Below are the code and all the weights of a small trained network. Each question names an input and a class and asks about switching units off, where a switched-off unit gives its printed mean instead of its output.

import numpy as np


def w(rows, s, z=0):
    codes = np.array(rows[::2]) - 128.0
    scale = np.full(codes.shape[1], s)
    scale[-1] = z or s
    return codes * scale


def norm(h):
    return h / np.sqrt((h * h).mean(-1, keepdims=True) + 1e-5)


def f(y):
    return y / 2 * (1 + np.tanh(0.7978845608 * (y + 0.044715 * y**3)))


def log_softmax(a):
    a = a - a.max(-1, keepdims=True)
    return a - np.log(np.exp(a).sum(-1, keepdims=True))


def net(x, mask):
    res = np.array(x, float).reshape(1, 5) / 4 @ E
    u = 0
    for l in range(4):
        y = f(norm(res) @ A[l][:, :-1].T + A[l][:, -1])
        res = res + np.where(mask[u : u + 3], y, B[l][:, -1]) @ B[l][:, :-1]
        u += 3
    return log_softmax(norm(res)[-1] @ U[:, :-1].T + U[:, -1])


A, B = {}, {}
E = w([
[253,104,145,59],'x0',
[136,142,148,139],'x1',
[97,97,80,105],'x2',
[61,78,229,53],'x3',
[125,124,128,125],'x4',
],0.0063)
A[0] = w([
[254,166,169,54,2],'0.n1',
[144,134,144,66,168],'0.n2',
[46,161,85,66,251],'0.n3',
],0.0063,0.0033)
B[0] = w([
[122,2,24,121,231],'0.n1',
[113,102,93,186,185],'0.n2',
[174,56,118,175,253],'0.n3',
],0.0087,0.0025)
A[1] = w([
[35,172,111,166,74],'1.n1',
[159,212,253,156,253],'1.n2',
[176,125,135,55,98],'1.n3',
],0.0058,0.0027)
B[1] = w([
[137,110,92,80,164],'1.n1',
[161,68,105,186,253],'1.n2',
[1,136,58,126,144],'1.n3',
],0.0094,0.0011)
A[2] = w([
[71,80,56,156,252],'2.n1',
[2,190,133,198,124],'2.n2',
[97,128,94,65,57],'2.n3',
],0.0098,0.0042)
B[2] = w([
[183,141,180,178,254],'2.n1',
[190,51,68,8,156],'2.n2',
[130,82,110,176,121],'2.n3',
],0.011,0.0085)
A[3] = w([
[1,93,210,66,254],'3.n1',
[137,96,70,60,25],'3.n2',
[202,117,172,174,183],'3.n3',
],0.0096,0.0038)
B[3] = w([
[214,244,109,164,156],'3.n1',
[169,2,155,123,126],'3.n2',
[29,104,225,118,255],'3.n3',
],0.0088,0.0098)
U = w([
[179,37,92,62,149],'0',
[125,123,163,161,181],'1',
[178,249,91,140,233],'2',
[94,105,163,165,152],'3',
[114,96,163,155,119],'4',
[17,149,91,112,56],'5',
[37,202,37,45,1],'6',
[74,168,65,90,23],'7',
],0.014,0.0078)

Each question gives the input, the list of numbers given to net, and the class t.
The units are the neurons (one row each of A and B). Each row of codes is followed by its name. A weight is (code - 128) times the scale printed after its matrix; where a second scale follows, it is the last column's (A, B and U).
mask holds one flag per neuron, layer by layer. A switched-off neuron (its flag False) gives its mean, the last column of its row in B, instead of its output. The means were averaged over made-up inputs and are rounded, as every weight is.
A unit's drop is (log p(t) with every unit on - log p(t) with that unit switched off) / (log p(t) with every unit on - log p(t) with every unit switched off).
The circuit of an input: a set's keep is (log p(t) with only the set's units on - log p(t) with every unit switched off) / (log p(t) with every unit on - log p(t) with every unit switched off). Starting from all 12 units, units are removed one at a time, each time the one whose removal leaves the highest keep (on an exact tie, the one counted first), for as long as the keep stays at least 0.8.
circuit, biggest first: the units of the circuit, biggest drop first
k most important neurons: the k neurons with the biggest drops, biggest first
top k neurons in layer l: the k neurons of layer l with the biggest drops, biggest first
drop when u is switched off: that unit's drop, to one decimal
input [-2,-6,8,8,8], class 2: circuit, biggest first : [3.n1]
input [-6,0,4,4,-2], class 0: 4 most important neurons : [2.n2 0.n1 1.n2 3.n3]
input [-7,4,-7,8,0], class 2: 3 most important neurons : [3.n1 2.n1 3.n3]
input [7,2,-4,8,3], class 2: circuit, biggest first : [3.n1 2.n1 3.n3 1.n3]
input [3,-5,8,-5,-6], class 3: circuit, biggest first : [2.n2 3.n1]
input [1,-1,-5,5,-2], class 2: circuit, biggest first : [3.n1 2.n1]
input [6,-2,7,0,7], class 3: 3 most important neurons : [2.n2 2.n1 1.n3]
input [8,6,-4,-5,8], class 0: 2 most important neurons : [0.n1 2.n1]
input [-6,-1,5,2,-5], class 0: 3 most important neurons : [2.n2 0.n1 1.n2]
input [6,-1,-6,7,2], class 2: 3 most important neurons : [3.n1 2.n1 2.n2]
input [-6,0,6,-4,-1], class 0: 3 most important neurons : [2.n2 0.n1 1.n2]
input [-8,4,8,8,-2], class 0: top 2 neurons in layer 3 : [3.n3 3.n2]
input [4,-5,5,-5,1], class 1: 2 most important neurons : [2.n2 3.n1]
input [-6,-3,6,8,1], class 2: 2 most important neurons : [3.n1 3.n3]
input [-7,7,0,-7,-7], class 0: 2 most important neurons : [2.n2 3.n1]
input [3,4,-5,8,3], class 2: 2 most important neurons : [3.n1 2.n1]
input [-7,-1,-6,-6,0], class 0: 2 most important neurons : [2.n2 3.n1]
input [3,-3,-1,5,2], class 2: top neuron in layer 0 : [0.n3]
input [-1,0,2,5,3], class 2: drop when 0.n3 is switched off : -0.2
input [-3,7,4,8,3], class 2: drop when 2.n1 is switched off : 0.1
input [0,0,2,7,5], class 2: drop when 2.n1 is switched off : 0.2
input [-8,8,4,2,-2], class 0: top neuron in layer 2 : [2.n2]
